Below are the code and all the weights of a small trained network. Each question names an input and a class and asks about switching units off, where a switched-off unit gives its printed mean instead of its output.

import numpy as np


def w(rows, s, z=0):
    codes = np.array(rows[::2]) - 128.0
    scale = np.full(codes.shape[1], s)
    scale[-1] = z or s
    return codes * scale


def norm(h):
    return h / np.sqrt((h * h).mean(-1, keepdims=True) + 1e-5)


def f(y):
    return y / 2 * (1 + np.tanh(0.7978845608 * (y + 0.044715 * y**3)))


def log_softmax(a):
    a = a - a.max(-1, keepdims=True)
    return a - np.log(np.exp(a).sum(-1, keepdims=True))


def net(x, mask):
    res = np.array(x, float).reshape(1, 5) / 4 @ E
    u = 0
    for l in range(3):
        y = f(norm(res) @ A[l][:, :-1].T + A[l][:, -1])
        res = res + np.where(mask[u : u + 3], y, B[l][:, -1]) @ B[l][:, :-1]
        u += 3
    return log_softmax(norm(res)[-1] @ U[:, :-1].T + U[:, -1])


A, B = {}, {}
E = w([
[215,171,127,133,247,145,133,172,161,25,59,157],'x0',
[117,100,254,143,117,102,104,147,134,91,88,24],'x1',
[154,78,85,134,94,123,137,194,169,102,114,144],'x2',
[173,127,49,66,150,71,114,105,119,78,56,123],'x3',
[100,179,119,171,163,65,136,121,94,87,161,99],'x4',
],0.0083)
A[0] = w([
[46,164,204,162,139,227,109,254,126,150,96,85,3],'0.n1',
[199,192,133,194,194,227,233,141,188,102,92,78,179],'0.n2',
[148,150,98,74,7,126,69,148,59,233,62,96,169],'0.n3',
],0.0053,0.00068)
B[0] = w([
[60,164,193,88,133,87,102,212,194,65,77,167,196],'0.n1',
[180,146,255,254,102,136,174,208,109,98,95,45,244],'0.n2',
[64,117,83,117,132,142,101,72,154,71,89,110,252],'0.n3',
],0.011,0.004)
A[1] = w([
[188,52,180,84,60,166,79,163,34,252,227,121,65],'1.n1',
[133,120,170,150,146,192,174,74,133,133,12,152,189],'1.n2',
[251,68,150,114,73,53,49,61,98,154,27,23,252],'1.n3',
],0.0044,0.0012)
B[1] = w([
[203,13,231,126,185,85,121,56,204,105,106,138,117],'1.n1',
[187,204,225,132,162,156,186,209,99,95,90,116,187],'1.n2',
[49,81,62,231,157,159,248,6,52,51,76,147,252],'1.n3',
],0.011,0.0037)
A[2] = w([
[95,26,200,91,74,228,76,151,77,93,126,149,80],'2.n1',
[74,136,87,51,37,171,65,129,174,242,155,237,254],'2.n2',
[40,136,192,63,2,104,17,222,155,150,122,67,141],'2.n3',
],0.0052,0.002)
B[2] = w([
[154,135,163,146,85,82,176,131,110,101,125,130,166],'2.n1',
[160,139,117,177,167,251,78,101,179,157,152,114,254],'2.n2',
[158,88,139,112,109,56,134,57,144,184,109,82,220],'2.n3',
],0.014,0.0043)
U = w([
[170,102,142,216,130,180,166,65,143,98,161,93,251],'0',
[89,78,158,33,85,43,118,59,153,150,99,65,110],'1',
[43,165,26,58,137,142,122,90,173,134,106,191,151],'2',
[72,18,110,62,66,138,161,80,1,33,107,99,16],'3',
[202,145,154,181,113,157,141,167,101,122,154,146,125],'4',
[117,113,192,118,138,50,182,170,199,88,99,137,7],'5',
[247,126,57,30,248,115,143,173,69,77,72,139,13],'6',
],0.0066,0.0024)

Each question gives the input, the list of numbers given to net, and the class t.
The units are the neurons (one row each of A and B). Each row of codes is followed by its name. A weight is (code - 128) times the scale printed after its matrix; where a second scale follows, it is the last column's (A, B and U).
mask holds one flag per neuron, layer by layer. A switched-off neuron (its flag False) gives its mean, the last column of its row in B, instead of its output. The means were averaged over made-up inputs and are rounded, as every weight is.
A unit's drop is (log p(t) with every unit on - log p(t) with that unit switched off) / (log p(t) with every unit on - log p(t) with every unit switched off).
The circuit of an input: a set's keep is (log p(t) with only the set's units on - log p(t) with every unit switched off) / (log p(t) with every unit on - log p(t) with every unit switched off). Starting from all 9 units, units are removed one at a time, each time the one whose removal leaves the highest keep (on an exact tie, the one counted first), for as long as the keep stays at least 0.8.
circuit, biggest first: the units of the circuit, biggest drop first
most important unit: the unit with the biggest drop
top k neurons: the k neurons with the biggest drops, biggest first
k most important neurons of layer l: the k neurons of layer l with the biggest drops, biggest first
input [-4,-1,8,6,1], class 2: circuit, biggest first : (0.n2)
input [-8,0,-5,2,-4], class 2: circuit, biggest first : (0.n3; 0.n2)
input [-3,8,-5,8,-7], class 3: top 2 neurons : (1.n3; 2.n2)
input [-4,5,-1,3,8], class 3: top 2 neurons : (1.n3; 2.n2)
input [0,1,2,-4,1], class 1: circuit, biggest first : (2.n3; 1.n3)
input [-3,0,1,3,-2], class 2: top 3 neurons : (0.n3; 0.n2; 2.n3)
input [-5,0,-7,3,5], class 2: top 2 neurons : (0.n2; 2.n3)
input [-3,8,3,-8,6], class 1: circuit, biggest first : (2.n3; 0.n2; 1.n3)
input [7,-3,3,0,7], class 4: circuit, biggest first : (0.n2; 1.n3)
input [-8,8,-7,4,-4], class 3: circuit, biggest first : (1.n3; 2.n2)
input [-1,2,8,-4,-8], class 1: top 2 neurons : (2.n3; 0.n1)
input [2,-1,-6,-3,7], class 4: top 2 neurons : (1.n3; 0.n3)
input [-5,4,-4,-4,-5], class 1: circuit, biggest first : (2.n3; 0.n1)
input [-4,7,2,0,-1], class 1: most important unit : 0.n1
input [0,2,6,-5,7], class 1: top 2 neurons : (2.n3; 1.n3)
input [-1,4,4,4,-7], class 3: top 3 neurons : (2.n2; 1.n3; 0.n2)
input [4,4,3,-5,-5], class 5: top 2 neurons : (0.n1; 2.n2)
input [0,7,-2,3,-3], class 3: top 3 neurons : (1.n3; 2.n2; 0.n2)
input [1,-4,3,-1,2], class 4: circuit, biggest first : (1.n3; 0.n3)
input [-3,4,-5,3,5], class 3: most important unit : 2.n2
input [-5,8,4,6,-5], class 3: top 2 neurons : (1.n3; 2.n2)
input [-4,2,5,1,8], class 3: top 2 neurons : (0.n1; 2.n2)
input [-1,5,4,-6,-5], class 1: top 2 neurons : (2.n3; 0.n1)
input [0,8,7,-5,7], class 1: 2 most important neurons of layer 1 : (1.n3; 1.n2)
input [4,3,2,-2,1], class 5: top 3 neurons : (0.n1; 2.n2; 1.n3)
input [5,-1,-6,-1,-6], class 4: 2 most important neurons of layer 0 : (0.n2; 0.n3)
input [5,7,-1,-6,-5], class 5: most important unit : 0.n1
input [-7,1,-2,-7,1], class 1: 2 most important neurons of layer 1 : (1.n3; 1.n1)
input [-8,8,-8,4,-4], class 3: 2 most important neurons of layer 2 : (2.n2; 2.n3)
input [-3,-1,-3,1,-3], class 2: 2 most important neurons of layer 0 : (0.n3; 0.n2)
